Below is a small trained network, with its code and all its weights. Each question gives an input and a class and asks what happens when units are switched off, that is, made to give their printed mean instead of their output.

import numpy as np


def w(rows, s, z=0):
    codes = np.array(rows[::2]) - 128.0
    scale = np.full(codes.shape[1], s)
    scale[-1] = z or s
    return codes * scale


def f(y):
    return y / 2 * (1 + np.tanh(0.7978845608 * (y + 0.044715 * y**3)))


def log_softmax(a):
    a = a - a.max(-1, keepdims=True)
    return a - np.log(np.exp(a).sum(-1, keepdims=True))


def net(x, mask):
    res = np.array(x, float).reshape(1, 5) / 4 @ E
    y = f(res @ A[0][:, :-1].T + A[0][:, -1])
    res = res + np.where(mask, y, B[0][:, -1]) @ B[0][:, :-1]
    return log_softmax(res[-1] @ U[:, :-1].T + U[:, -1])


A, B = {}, {}
E = w([
[149,37,142,73,180,82,92],'x0',
[111,161,145,92,63,69,119],'x1',
[182,106,241,81,80,154,127],'x2',
[156,154,134,54,148,167,173],'x3',
[3,30,140,93,103,138,140],'x4',
],0.012)
A[0] = w([
[52,143,74,125,74,169,140,244],'N1',
[114,55,188,34,138,144,145,162],'N2',
[144,133,241,82,67,61,113,135],'N3',
[138,130,89,161,212,95,98,87],'N4',
[92,136,176,106,77,97,104,42],'N5',
[124,141,155,159,40,97,119,64],'N6',
[187,107,168,100,195,169,142,183],'N7',
[145,174,117,154,164,178,119,252],'N8',
[142,248,179,141,63,167,121,172],'N9',
[166,35,128,151,68,70,70,43],'N10',
[52,104,59,185,106,84,118,100],'N11',
[123,95,118,110,156,216,226,168],'N12',
[218,131,146,160,98,111,68,155],'N13',
[120,208,104,100,108,154,213,73],'N14',
[137,83,174,134,164,216,126,72],'N15',
[72,91,206,1,41,98,54,253],'N16',
[98,104,210,74,141,110,114,94],'N17',
[96,84,184,23,114,89,144,129],'N18',
[165,70,203,137,71,175,118,184],'N19',
[34,154,18,166,92,136,140,168],'N20',
[176,195,166,159,40,130,186,109],'N21',
[33,77,84,190,116,95,138,91],'N22',
[76,186,54,99,145,145,158,157],'N23',
[144,95,172,136,168,148,116,126],'N24',
[221,112,136,146,181,108,147,208],'N25',
[156,117,118,203,171,107,66,151],'N26',
[21,129,97,188,161,86,101,110],'N27',
[178,119,30,149,243,22,69,95],'N28',
],0.0098,0.0045)
B[0] = w([
[89,71,140,197,149,87,150,209],'N1',
[126,21,114,38,157,139,128,216],'N2',
[99,138,82,97,69,74,111,201],'N3',
[165,156,91,126,233,145,154,169],'N4',
[67,119,100,125,127,93,176,150],'N5',
[89,136,108,139,74,72,122,157],'N6',
[181,115,183,83,125,197,83,205],'N7',
[185,170,168,212,128,164,128,200],'N8',
[121,186,169,164,2,98,159,231],'N9',
[88,153,143,91,149,69,122,171],'N10',
[74,91,90,193,158,149,76,205],'N11',
[141,77,203,145,178,177,127,191],'N12',
[150,205,106,106,117,132,67,195],'N13',
[138,146,212,147,114,116,214,180],'N14',
[85,120,171,149,164,184,85,173],'N15',
[72,46,64,68,85,44,233,251],'N16',
[125,110,113,62,118,122,106,174],'N17',
[171,44,62,35,109,117,184,202],'N18',
[30,130,140,61,129,171,62,209],'N19',
[95,98,164,237,165,133,127,232],'N20',
[110,189,177,121,21,101,115,209],'N21',
[56,92,53,166,105,144,69,209],'N22',
[154,115,160,170,203,92,192,186],'N23',
[134,137,159,81,159,160,99,160],'N24',
[181,168,120,66,128,167,94,204],'N25',
[145,170,83,124,164,112,97,183],'N26',
[106,105,88,188,145,141,69,207],'N27',
[219,195,48,127,212,100,179,216],'N28',
],0.0085,0.013)
U = w([
[146,94,208,105,195,247,76,163],'0',
[226,205,67,139,217,114,134,189],'1',
[97,117,137,49,190,107,37,5],'2',
[76,139,123,96,48,62,155,114],'3',
[117,3,86,2,135,100,169,96],'4',
[137,157,205,203,134,109,226,46],'5',
[77,88,81,242,177,118,72,195],'6',
[184,215,170,102,52,141,75,96],'7',
],0.0091,0.0031)

Each question gives the input, the list of numbers given to net, and the class t.
The units are the neurons (one row each of A and B). Each row of codes is followed by its name. A weight is (code - 128) times the scale printed after its matrix; where a second scale follows, it is the last column's (A, B and U).
mask holds one flag per neuron, in row order. A switched-off neuron (its flag False) gives its mean, the last column of its row in B, instead of its output. The means were averaged over made-up inputs and are rounded, as every weight is.
A unit's drop is (log p(t) with every unit on - log p(t) with that unit switched off) / (log p(t) with every unit on - log p(t) with every unit switched off).
The circuit of an input: a set's keep is (log p(t) with only the set's units on - log p(t) with every unit switched off) / (log p(t) with every unit on - log p(t) with every unit switched off). Starting from the 12 units with the biggest drops (on a tie, the unit counted first), units are removed one at a time, each time the one whose removal leaves the highest keep (on an exact tie, the one counted first), for as long as the keep stays at least 0.8.
circuit, biggest first: the units of the circuit, biggest drop first
k most important neurons: the k neurons with the biggest drops, biggest first
drop when u is switched off: that unit's drop, to one decimal
input [-6,1,1,6,-3], class 5: circuit, biggest first => (N14)
input [-7,8,-7,1,-1], class 5: circuit, biggest first => (N14, N23)
input [3,-3,2,4,-7], class 7: circuit, biggest first => (N7, N13, N2)
input [-8,-5,4,-1,-2], class 7: circuit, biggest first => (N21, N16)
input [-6,-2,8,8,1], class 7: 3 most important neurons => (N9, N21, N7)
input [-7,4,-7,7,3], class 5: 2 most important neurons => (N14, N23)
input [-8,8,-3,-4,-2], class 5: 2 most important neurons => (N9, N14)
input [3,-8,2,4,4], class 0: 3 most important neurons => (N15, N12, N7)
input [-8,3,0,-4,-7], class 7: 2 most important neurons => (N21, N13)
input [-5,-2,3,7,-1], class 7: 2 most important neurons => (N20, N16)
input [-6,2,2,-2,-2], class 7: 2 most important neurons => (N16, N21)
input [-3,-5,3,5,4], class 0: 2 most important neurons => (N12, N15)
input [-7,-3,-3,7,-8], class 5: 2 most important neurons => (N14, N23)
input [-5,-2,-4,-6,-6], class 1: circuit, biggest first => (N28)
input [7,-3,8,0,-6], class 2: 2 most important neurons => (N13, N19)
input [-8,1,0,-1,3], class 5: drop when N14 is switched off => 0.2
input [-1,1,-8,1,-4], class 1: drop when N28 is switched off => 0.9
input [1,3,1,5,-7], class 7: drop when N5 is switched off => 0.0
